Each row is followed by its class.
-134,26,63,250,-24,-464,157,-677,271,-364,164,21,172,-6,-274,171,-502,316,-16,77,6,82,-63,-47,197,-55,163,-297,-304,247,-104,-186,-35,264,-126,40,58,-14,-342,-515,-300 -> G
-14,-20,-309,38,55,39,6,-114,203,505,185,80,-15,-737,179,388,-553,231,-290,-514,62,38,-150,-96,289,-155,138,82,-57,28,-160,-291,98,322,52,-100,86,-380,-554,-215,-473 -> U
-64,144,70,171,-23,-580,79,-522,225,-70,233,62,296,-169,-346,299,-339,230,-32,-126,-14,66,-12,-65,253,-95,116,-427,-254,231,-101,-32,68,257,-173,33,42,49,-424,-506,-338 -> V
135,273,113,190,44,-235,38,-252,265,612,89,338,-81,-135,-4,499,-392,363,-273,-278,43,-98,-152,-213,582,-117,13,299,-159,143,135,-257,228,234,100,-182,325,-378,-517,-251,-326 -> C
-54,-25,-332,40,23,-45,-19,-86,258,489,176,41,-41,-758,252,381,-510,110,-236,-507,44,67,-81,-109,275,-174,70,-14,-135,52,-248,-254,170,344,66,-84,138,-382,-563,-210,-431 -> G
-125,131,50,286,-23,-648,76,-418,251,-44,311,21,257,-284,-381,284,-313,179,-7,-170,-120,70,24,-140,359,-120,116,-326,-275,227,-170,-69,-43,173,-252,19,31,43,-440,-534,-400 -> V
125,360,23,151,66,-169,11,-273,251,622,94,362,-31,-182,-2,524,-404,316,-315,-274,104,-125,-180,-214,673,-143,67,221,-215,190,201,-223,135,213,107,-209,295,-409,-545,-261,-314 -> D
-42,221,212,210,-31,-644,129,-518,275,80,246,116,243,-180,-335,249,-305,279,-12,-164,-65,62,-36,-110,278,-157,103,-252,-222,221,-91,-69,84,246,-222,14,81,36,-449,-483,-299 -> J
-124,148,69,210,-36,-663,48,-382,278,3,346,-1,292,-218,-357,253,-289,218,13,-180,-155,41,26,-92,274,-89,114,-406,-248,195,-193,-74,37,254,-268,0,14,96,-399,-463,-376 -> P
108,291,75,219,41,-281,-6,-250,309,649,94,304,-99,-157,70,503,-356,284,-274,-254,49,-81,-136,-229,631,-133,42,250,-177,174,166,-256,161,230,28,-191,307,-396,-524,-296,-293 -> G
123,321,49,188,27,-216,-3,-263,267,536,110,335,-56,-153,13,476,-439,330,-273,-285,51,-88,-209,-171,578,-127,55,285,-130,147,170,-255,188,260,56,-195,338,-411,-524,-289,-377 -> Y
-78,165,150,190,-26,-636,37,-510,276,42,261,48,272,-89,-298,280,-290,163,-31,-53,-64,97,11,-89,263,-123,116,-477,-261,257,-73,-51,-8,261,-229,54,85,23,-468,-471,-294 -> G
125,325,8,197,52,-211,-17,-272,266,591,88,317,-79,-173,115,513,-412,294,-319,-238,88,-68,-194,-232,597,-115,92,234,-172,155,229,-258,110,226,39,-151,355,-424,-551,-293,-400 -> A
117,368,8,181,40,-179,21,-238,279,645,124,302,27,-162,-40,533,-368,317,-245,-201,37,-116,-121,-243,698,-153,101,237,-184,174,154,-226,135,201,-23,-209,308,-345,-517,-291,-320 -> P
-51,120,96,195,-60,-704,109,-522,337,42,214,9,211,-186,-243,289,-305,201,-5,-135,-28,197,-24,-138,236,-101,104,-331,-247,208,-120,-113,43,271,-305,59,100,31,-501,-502,-402 -> A
-134,48,-14,224,24,-413,129,-693,253,-381,146,32,253,11,-183,151,-506,314,-56,44,116,61,-96,-38,157,-70,164,-403,-357,269,-84,-163,10,288,-91,43,128,15,-386,-518,-304 -> A
-170,29,-56,238,-32,-384,156,-730,275,-367,176,30,232,-73,-320,172,-501,373,-73,40,75,71,-97,-83,280,-114,220,-217,-369,270,-118,-221,-111,190,-155,49,-10,-55,-374,-522,-358 -> D
11,51,-369,55,52,-55,0,-50,229,524,147,53,-7,-644,168,436,-496,123,-307,-500,89,89,-135,-115,366,-178,92,22,-159,56,-160,-224,155,320,9,-111,170,-412,-580,-235,-427 -> E
127,303,52,176,64,-231,40,-243,246,593,101,358,-81,-134,11,478,-411,386,-258,-340,75,-120,-172,-200,629,-131,39,275,-199,154,147,-254,194,229,124,-180,335,-373,-527,-268,-321 -> V
-7,50,-358,5,35,80,-29,-63,224,469,180,-13,4,-691,262,343,-541,175,-291,-512,34,36,-125,-68,259,-153,71,-35,-78,24,-218,-274,172,325,-31,-96,117,-409,-535,-231,-432 -> A
-51,-5,-365,68,19,-41,-4,-95,244,512,156,118,-50,-827,168,411,-467,116,-279,-527,95,35,-80,-107,391,-171,23,111,-121,37,-198,-199,236,291,116,-117,165,-425,-531,-269,-499 -> J
131,370,72,198,91,-175,52,-271,270,662,92,385,-62,-155,32,451,-380,323,-282,-288,139,-113,-155,-230,669,-157,70,274,-197,168,212,-224,187,202,116,-210,328,-381,-539,-251,-264 -> J
-27,-22,-334,53,2,-17,-1,-18,235,496,180,23,-23,-724,186,429,-526,215,-267,-520,22,68,-136,-65,318,-172,62,44,-79,61,-220,-237,195,333,26,-141,193,-350,-510,-288,-485 -> T
-120,94,-9,206,-2,-434,179,-665,264,-393,194,15,230,39,-269,187,-471,343,-102,17,76,93,-131,-49,202,-59,156,-331,-415,252,-41,-180,-46,220,-103,0,17,-42,-342,-462,-326 -> D
-54,158,142,154,-6,-678,51,-450,270,-46,300,-3,304,-16,-325,254,-288,174,-59,-187,-83,74,-56,-83,168,-57,66,-428,-286,157,-110,-46,125,271,-287,23,36,26,-416,-398,-298 -> E
-91,165,91,232,-38,-672,86,-424,235,-36,325,-30,288,-135,-260,251,-339,247,-14,-205,-143,103,-46,-78,240,-118,120,-435,-287,199,-132,-77,19,247,-253,61,59,56,-386,-516,-331 -> V
-41,37,-289,35,-13,67,18,-76,212,522,173,82,-53,-766,173,402,-532,164,-245,-567,-1,-11,-132,-95,344,-178,62,97,-95,78,-228,-260,110,272,47,-106,164,-396,-575,-245,-539 -> T
-23,-11,-320,84,11,-54,9,-2,205,543,170,46,0,-741,183,483,-536,192,-307,-563,-3,50,-110,-29,374,-182,45,136,-53,87,-226,-230,214,361,77,-188,177,-438,-482,-339,-455 -> C
-177,-13,-82,311,-27,-406,144,-687,276,-404,159,31,178,-121,-330,190,-504,370,-69,122,78,103,-72,-115,251,-96,220,-220,-346,257,-72,-235,-67,207,-92,55,31,-46,-344,-570,-421 -> D
121,305,103,182,53,-249,23,-215,236,662,149,362,-51,-146,-40,492,-362,329,-241,-314,6,-145,-160,-224,587,-110,23,214,-136,158,164,-234,194,260,65,-194,331,-323,-552,-237,-312 -> Y
-133,51,-94,355,-18,-447,234,-672,289,-300,167,11,112,-194,-235,197,-499,259,-35,-59,71,163,-75,-123,296,-126,218,-126,-336,271,-110,-206,-122,204,-219,43,36,-56,-412,-586,-390 -> J
-54,-5,-275,65,20,6,-3,-14,184,478,192,66,8,-670,180,429,-521,138,-240,-541,16,0,-88,-57,338,-183,77,59,-84,110,-221,-239,156,316,78,-161,122,-385,-560,-357,-511 -> T
-90,52,-25,202,-24,-384,149,-684,279,-384,165,32,143,-62,-299,158,-503,413,-86,-87,51,65,-119,-35,176,-60,176,-190,-358,261,-116,-205,-16,226,-155,9,46,-38,-329,-496,-403 -> T
-54,205,134,159,-34,-640,102,-447,260,31,296,45,331,-111,-319,289,-306,290,5,-164,-105,56,-29,-84,258,-131,114,-418,-277,216,-115,-42,56,248,-252,20,67,103,-448,-472,-315 -> V
-73,-74,-311,70,-9,-77,67,-169,253,514,154,29,-91,-899,212,450,-502,151,-262,-463,35,33,-128,-146,317,-142,34,92,-106,58,-242,-263,175,296,130,-100,188,-353,-516,-180,-458 -> C
-51,50,-337,104,-14,-79,-39,-118,202,469,167,124,14,-799,148,478,-512,112,-242,-430,-4,-8,-118,-111,349,-191,85,39,-67,109,-115,-223,148,348,83,-104,253,-408,-550,-376,-544 -> Y
125,346,66,184,71,-206,55,-240,259,598,111,367,-50,-252,43,474,-409,331,-277,-337,45,-95,-191,-210,562,-164,54,308,-183,153,162,-211,179,227,77,-200,311,-375,-531,-292,-351 -> J
-153,9,3,278,13,-401,100,-714,231,-380,182,19,227,-75,-304,181,-480,335,-109,21,39,1,-73,-66,215,-27,156,-273,-335,269,-108,-168,-36,225,-83,27,61,-35,-284,-481,-301 -> C
-61,9,-375,46,29,-45,-46,-62,253,496,119,79,25,-733,121,437,-529,203,-273,-477,81,43,-88,-81,367,-187,75,101,-125,66,-181,-292,201,326,140,-186,130,-448,-546,-315,-459 -> D
-98,114,-59,257,13,-385,177,-653,248,-413,230,-2,213,8,-252,158,-517,387,-94,-4,40,71,-130,-47,210,-86,212,-315,-391,225,-78,-195,-48,181,-182,40,45,-27,-346,-438,-317 -> V
133,320,17,165,54,-165,8,-232,288,638,94,352,-55,-186,-17,482,-393,365,-279,-210,88,-110,-143,-242,684,-143,72,233,-189,140,196,-270,165,199,91,-193,316,-408,-542,-281,-348 -> D
-126,-30,15,229,30,-394,168,-663,242,-414,166,53,159,35,-301,94,-538,334,-62,-3,66,61,-112,-17,159,-76,177,-240,-336,218,-156,-196,11,253,-101,66,40,-38,-381,-479,-346 -> E
-103,146,99,211,-19,-645,40,-439,262,-8,287,5,330,-174,-359,243,-308,241,-41,-135,-77,94,1,-104,288,-129,131,-406,-295,204,-175,-97,29,213,-223,15,-32,19,-446,-465,-320 -> D
-49,-23,-290,14,25,-41,-1,-102,205,495,200,41,31,-793,251,410,-528,184,-286,-573,14,29,-180,-80,275,-169,79,64,-71,61,-233,-260,139,320,60,-115,87,-371,-519,-257,-489 -> U
-75,166,111,184,-32,-619,23,-400,285,22,304,-34,287,-139,-293,240,-292,222,-41,-170,-83,101,-6,-64,268,-136,121,-425,-278,214,-165,-55,45,231,-290,10,27,62,-441,-489,-331 -> T
-57,23,-345,2,-23,-58,32,-169,238,534,192,59,-2,-834,250,459,-504,141,-285,-564,17,-8,-167,-70,332,-159,97,67,-148,35,-196,-239,98,321,58,-109,138,-419,-547,-195,-515 -> P
-78,157,206,229,-14,-707,84,-489,233,-25,286,65,244,-162,-376,256,-274,163,-4,-176,-88,90,-5,-150,257,-71,62,-300,-221,201,-134,-38,69,233,-221,42,7,55,-397,-467,-300 -> J
-117,98,-17,254,14,-432,129,-716,266,-368,175,40,278,-52,-288,166,-506,370,-37,67,47,-25,-70,0,199,-91,207,-352,-339,276,-88,-201,-7,278,-122,-14,129,-29,-360,-532,-316 -> P
-119,48,3,282,-28,-516,195,-654,294,-311,144,32,215,-103,-260,201,-462,354,17,28,39,54,-79,-74,208,-138,228,-127,-332,257,-158,-241,-45,252,-182,-12,56,16,-379,-532,-370 -> P
-64,8,-339,59,12,-73,-50,-78,225,475,194,57,45,-783,164,438,-510,178,-251,-471,9,-16,-128,-87,318,-173,79,48,-63,78,-207,-235,186,356,68,-157,177,-358,-520,-284,-456 -> Y
-29,162,200,230,4,-687,66,-500,287,14,265,-51,263,-123,-201,218,-310,239,-5,-137,-39,121,0,-129,157,-103,110,-396,-257,239,-218,-109,106,316,-265,51,26,83,-456,-445,-206 -> C
139,345,49,179,60,-201,23,-284,280,553,97,375,-30,-217,44,451,-416,321,-269,-382,58,-79,-197,-209,560,-162,63,304,-196,128,197,-214,153,229,44,-168,311,-413,-531,-329,-391 -> J
-110,144,133,170,-55,-693,79,-473,241,-24,276,58,370,-266,-405,281,-346,264,10,-213,-118,25,-12,-24,277,-141,104,-352,-236,192,-206,-47,68,242,-194,-9,85,31,-437,-491,-353 -> V
83,294,8,254,58,-275,34,-209,271,642,133,281,-82,-215,80,498,-382,286,-268,-309,46,-29,-159,-284,605,-176,90,307,-222,162,167,-295,126,211,26,-155,290,-367,-547,-339,-363 -> U
-100,71,-23,210,16,-424,201,-654,251,-418,205,-27,174,-42,-260,170,-512,388,-86,-44,85,100,-124,-57,174,-22,170,-259,-367,213,-130,-190,9,224,-118,2,-11,-4,-317,-386,-273 -> V
-120,75,-31,266,-29,-420,181,-708,277,-374,154,5,191,-44,-282,175,-516,399,-20,77,65,81,-86,-110,190,-113,210,-248,-367,262,-96,-244,-19,259,-139,55,36,-15,-371,-538,-325 -> D
-97,53,-48,272,30,-423,96,-549,233,-449,189,-26,214,-54,-325,98,-444,335,-52,58,80,44,-91,-15,111,-90,165,-279,-294,242,-135,-205,-17,264,-154,-43,84,13,-272,-425,-312 -> Y
-103,58,-27,276,3,-382,126,-680,235,-410,166,-5,245,-21,-246,157,-510,374,-84,8,78,85,-82,-57,149,-89,188,-328,-347,283,-105,-182,4,283,-118,58,63,-15,-303,-546,-299 -> C
121,247,18,197,57,-260,71,-221,255,639,101,306,-84,-163,12,530,-366,263,-261,-267,80,-69,-152,-283,619,-148,82,266,-211,150,146,-249,146,226,37,-150,299,-376,-595,-276,-361 -> E
-130,148,104,199,-29,-658,79,-423,221,-79,316,-2,322,-189,-305,253,-364,254,12,-162,-124,62,-27,-55,214,-139,113,-415,-266,221,-209,-63,44,260,-187,35,56,82,-426,-489,-326 -> V
-38,-69,-337,66,28,26,33,-82,218,459,202,44,-95,-755,129,379,-503,106,-255,-515,58,72,-92,-166,388,-88,35,6,-129,-3,-210,-270,132,247,111,-79,51,-404,-534,-153,-516 -> D
-67,225,74,237,11,-607,80,-501,297,-56,277,39,250,-171,-290,244,-317,113,-29,-202,9,147,-18,-141,258,-105,104,-353,-301,227,-96,-49,39,210,-240,7,30,18,-462,-433,-345 -> J
-61,184,138,191,9,-644,65,-416,245,3,320,30,286,-108,-365,255,-285,234,-82,-174,-120,103,-40,-107,281,-71,80,-398,-286,200,-82,-68,16,197,-255,4,20,45,-394,-441,-327 -> U
-101,144,141,212,-68,-680,89,-519,331,9,254,22,283,-171,-309,297,-328,213,6,-140,-97,120,-16,-96,278,-139,131,-293,-250,258,-154,-85,4,245,-287,-12,56,29,-429,-495,-348 -> G
-107,202,153,139,-33,-628,94,-498,270,25,252,70,353,-129,-248,245,-309,172,7,-188,-59,85,-27,-40,165,-142,67,-420,-268,220,-139,-2,124,298,-212,37,72,78,-468,-502,-285 -> J
-31,-32,-353,75,60,-74,13,108,172,443,217,73,-17,-711,92,441,-544,245,-254,-577,-10,48,-82,-50,391,-128,48,91,-99,25,-247,-234,186,325,138,-197,128,-384,-512,-275,-502 -> V
130,343,-33,216,37,-232,2,-269,291,602,132,293,-35,-234,98,512,-394,295,-270,-327,32,-106,-163,-221,598,-145,118,237,-232,150,199,-269,116,247,10,-178,331,-433,-525,-334,-434 -> P
-120,130,-33,258,15,-451,170,-701,258,-404,194,30,209,24,-286,170,-487,340,-92,-13,38,50,-105,-33,194,-34,181,-315,-443,258,-36,-196,-52,245,-118,3,82,-55,-326,-469,-330 -> P
-47,-38,-316,31,13,-18,25,-65,218,498,186,20,-55,-774,219,422,-493,146,-272,-556,76,37,-117,-111,319,-132,79,47,-117,45,-235,-246,171,306,76,-134,92,-349,-540,-204,-450 -> T
-62,-50,-298,54,-8,-26,-12,-165,233,500,167,12,19,-768,239,438,-514,73,-294,-506,2,67,-137,-67,271,-180,39,34,-85,50,-228,-226,163,301,30,-65,146,-425,-534,-270,-471 -> C
-10,3,-322,51,8,-52,63,-108,233,504,181,44,-75,-748,233,431,-524,205,-257,-550,46,70,-166,-118,330,-164,71,96,-120,25,-206,-267,136,294,44,-84,128,-374,-565,-200,-470 -> V
106,284,-6,197,46,-141,-14,-181,313,652,100,326,-89,-203,2,483,-377,314,-271,-319,97,-72,-127,-224,624,-160,75,300,-167,163,145,-261,180,192,15,-210,314,-366,-576,-300,-413 -> T
140,331,110,205,39,-262,-18,-300,283,587,85,322,-71,-104,76,474,-397,260,-258,-259,18,-67,-162,-222,588,-122,48,205,-198,157,195,-244,125,240,17,-129,346,-429,-525,-310,-320 -> G
113,288,100,179,30,-278,16,-249,272,523,110,289,-74,-229,53,486,-451,371,-253,-320,30,-84,-211,-216,550,-154,37,361,-180,144,90,-294,191,254,131,-203,256,-431,-522,-304,-404 -> D
-59,2,-359,39,12,47,-11,-223,231,495,140,76,-22,-858,233,405,-501,92,-314,-538,82,13,-156,-111,318,-150,67,88,-87,37,-152,-209,129,280,55,-72,114,-433,-502,-248,-459 -> J
-24,53,-343,64,57,-7,-15,-141,226,426,174,40,13,-741,205,410,-514,126,-270,-451,37,40,-131,-159,262,-133,93,0,-180,45,-128,-276,104,273,53,-92,130,-386,-555,-229,-498 -> U
-125,8,44,289,15,-518,214,-658,230,-457,193,38,155,-56,-403,162,-524,446,-38,37,4,55,-88,-42,267,-52,151,-197,-354,233,-124,-201,-34,211,-52,-6,89,-13,-306,-520,-323 -> V
146,314,34,153,67,-221,40,-280,294,608,84,374,-61,-175,12,483,-391,354,-269,-317,82,-132,-158,-192,606,-113,63,267,-223,130,184,-261,220,246,107,-228,333,-392,-520,-248,-352 -> P
-197,-5,-34,267,-35,-424,158,-707,264,-390,179,9,193,-155,-307,131,-502,350,-61,-8,19,39,-124,-58,225,-52,162,-235,-319,236,-132,-211,-72,218,-108,23,48,-5,-311,-484,-331 -> Y
153,256,43,206,70,-227,44,-234,307,641,48,312,-149,-170,-22,484,-374,289,-248,-176,106,-41,-132,-304,652,-117,55,334,-153,139,136,-269,200,222,15,-154,331,-363,-565,-291,-322 -> E
155,326,57,180,43,-245,-29,-249,301,596,87,344,-59,-202,-6,487,-369,270,-249,-297,62,-59,-160,-250,603,-107,28,267,-140,139,181,-234,192,244,20,-185,319,-384,-556,-311,-381 -> Y
-26,72,-352,53,21,-98,55,-77,282,497,212,-8,-16,-719,256,421,-504,207,-268,-511,40,58,-144,-107,327,-179,97,62,-184,52,-190,-297,204,320,61,-181,160,-386,-494,-196,-433 -> P
-68,48,-32,257,20,-418,175,-675,310,-345,168,-32,166,-31,-277,144,-494,414,-97,-4,142,160,-76,-86,220,-74,190,-232,-362,242,-126,-228,20,245,-142,2,54,-35,-331,-412,-252 -> C
-106,133,66,240,-8,-632,34,-404,286,85,295,30,240,-260,-363,246,-273,186,-35,-124,-60,99,53,-166,351,-139,142,-348,-194,235,-181,-114,-1,191,-312,30,38,53,-491,-473,-350 -> A
-114,65,96,263,-29,-672,14,-488,268,-37,252,-44,269,-306,-320,268,-325,151,8,-133,-88,121,46,-127,205,-135,101,-361,-231,243,-238,-82,32,272,-220,66,25,46,-448,-544,-362 -> C
